Here is a tiny trained network, its code and every weight. The questions are about switching its units off for an input and a target symbol, where a switched-off unit gives its printed mean instead of its output.

import numpy as np


def w(rows, s, z=0):
    codes = np.array(rows[::2]) - 128.0
    scale = np.full(codes.shape[1], s)
    scale[-1] = z or s
    return codes * scale


def norm(h):
    return h / np.sqrt((h * h).mean(-1, keepdims=True) + 1e-5)


def f(y):
    return y / 2 * (1 + np.tanh(0.7978845608 * (y + 0.044715 * y**3)))


def softmax(a):
    e = np.exp(a - a.max(-1, keepdims=True))
    return e / e.sum(-1, keepdims=True)


def log_softmax(a):
    a = a - a.max(-1, keepdims=True)
    return a - np.log(np.exp(a).sum(-1, keepdims=True))


def net(x, mask):
    ids = ['βεηθξπσω'.index(c) for c in x.split()]
    T = len(ids)
    res = E[ids] + P[:T]
    r = norm(res)
    for j in range(2):
        rows = slice(2 * j, 2 * j + 2)
        q, k, v = (r @ M[0][rows].T for M in (Q, K, V))
        z = softmax(np.where(np.tri(T) > 0, q @ k.T / 2**0.5, -1e9)) @ v
        o = O[0][rows]
        res = res + np.where(mask[j], z, o[:, -1]) @ o[:, :-1]
    y = f(norm(res) @ A[0][:, :-1].T + A[0][:, -1])
    res = res + np.where(mask[2:14], y, B[0][:, -1]) @ B[0][:, :-1]
    return log_softmax(norm(res)[-1] @ U[:, :-1].T + U[:, -1])


Q, K, V, O, A, B = {}, {}, {}, {}, {}, {}
E = w([
[108,156,201,105],'β',
[141,53,128,126],'ε',
[156,75,174,120],'η',
[189,69,133,149],'θ',
[140,152,233,108],'ξ',
[72,47,225,87],'π',
[5,158,70,111],'σ',
[136,232,60,145],'ω',
],0.025)
P = w([
[173,96,66,85],'0',
[116,97,164,220],'1',
[85,123,205,244],'2',
[68,116,231,191],'3',
[72,141,216,53],'4',
[94,138,185,36],'5',
[140,106,210,98],'6',
],0.011)
Q[0] = w([
[190,191,90,75],'h1',
[189,252,42,205],'h1',
[110,122,137,204],'h2',
[117,147,122,140],'h2',
],0.025)
K[0] = w([
[139,65,166,167],'h1',
[228,3,118,134],'h1',
[136,127,109,80],'h2',
[148,129,124,128],'h2',
],0.029)
V[0] = w([
[79,3,85,124],'h1',
[155,77,194,124],'h1',
[247,170,125,208],'h2',
[172,4,160,141],'h2',
],0.041)
O[0] = w([
[226,254,121,75,136],'h1',
[218,143,182,191,82],'h1',
[236,45,55,208,18],'h2',
[160,24,154,15,253],'h2',
],0.025,0.017)
A[0] = w([
[111,126,115,132,42],'n1',
[174,101,68,117,18],'n2',
[129,128,123,125,63],'n3',
[118,158,96,51,178],'n4',
[182,80,74,80,53],'n5',
[166,114,60,118,2],'n6',
[96,184,138,122,49],'n7',
[150,148,98,165,215],'n8',
[117,135,117,119,103],'n9',
[254,220,139,125,68],'n10',
[128,129,108,116,73],'n11',
[124,166,64,221,181],'n12',
],0.037,0.0047)
B[0] = w([
[104,133,151,124,130],'n1',
[162,192,115,178,142],'n2',
[127,135,130,124,122],'n3',
[198,164,164,186,250],'n4',
[165,206,82,146,187],'n5',
[118,150,129,173,134],'n6',
[162,135,113,165,183],'n7',
[84,104,126,114,136],'n8',
[132,145,140,137,139],'n9',
[2,37,111,112,207],'n10',
[120,138,142,135,129],'n11',
[38,107,96,80,151],'n12',
],0.067,0.019)
U = w([
[68,136,184,197,3],'β',
[139,147,114,2,66],'ε',
[169,112,74,37,125],'η',
[170,110,6,150,119],'θ',
[155,71,136,216,167],'ξ',
[108,140,213,19,66],'π',
[97,236,91,108,214],'σ',
[44,143,19,141,172],'ω',
],0.0092,0.0043)

Each question gives the input, a string of symbols that net reads in full, and the target symbol t.
The units are the heads (2 rows each of Q, K, V and O) and the neurons (one row each of A and B). Each row of codes is followed by its name. A weight is (code - 128) times the scale printed after its matrix; where a second scale follows, it is the last column's (O, A, B and U).
mask holds one flag per unit, heads first, then neurons. A switched-off unit (its flag False) gives its mean, the last column of its rows in O or B, instead of its output. The means were averaged over made-up inputs and are rounded, as every weight is.
A unit's drop is (log p(t) with every unit on - log p(t) with that unit switched off) / (log p(t) with every unit on - log p(t) with every unit switched off).
The circuit of an input: a set's keep is (log p(t) with only the set's units on - log p(t) with every unit switched off) / (log p(t) with every unit on - log p(t) with every unit switched off). Starting from the 12 units with the biggest drops (on a tie, the unit counted first), units are removed one at a time, each time the one whose removal leaves the highest keep (on an exact tie, the one counted first), for as long as the keep stays at least 0.8.
circuit, biggest first: the units of the circuit, biggest drop first
most important unit: the unit with the biggest drop
k most important neurons: the k neurons with the biggest drops, biggest first
heads that matter: for each layer, one digit per head in row order, 1 if its drop is at least 0.15 and else 0, layers parted by /
drop when u is switched off: that unit's drop, to one decimal
input θ η ε, target θ: most important unit -> h2
input θ π ε ω, target θ: heads that matter -> 01
input σ ε ω η ω ε, target ω: heads that matter -> 10
input ω ω β β, target ω: heads that matter -> 01
input π ξ θ, target π: heads that matter -> 01
input π π η σ, target π: heads that matter -> 01
input ω θ ξ ε β θ, target ξ: heads that matter -> 10
input θ ξ β, target θ: heads that matter -> 01
input θ ξ ξ ω π, target ω: circuit, biggest first -> n4, h2
input ξ σ ω, target ξ: heads that matter -> 10
input ω ω ξ, target ω: circuit, biggest first -> h2, n12
input θ ξ ω, target θ: heads that matter -> 01
input σ ξ π, target σ: heads that matter -> 01
input η ω ξ β, target ω: circuit, biggest first -> h1
input θ ω π η, target ω: 2 most important neurons -> n4, n5
input ξ σ ω σ η, target σ: 2 most important neurons -> n10, n12
input ω π ω θ, target ω: circuit, biggest first -> h2, n12
input η θ ε, target η: 2 most important neurons -> n10, n5
input ω θ σ ω, target ω: circuit, biggest first -> h2, n12
input ξ θ π, target ξ: circuit, biggest first -> h1
input ω η ω ξ ω η θ, target ω: drop when h2 is switched off -> 0.1
input ξ ξ θ, target ξ: drop when n10 is switched off -> 0.2
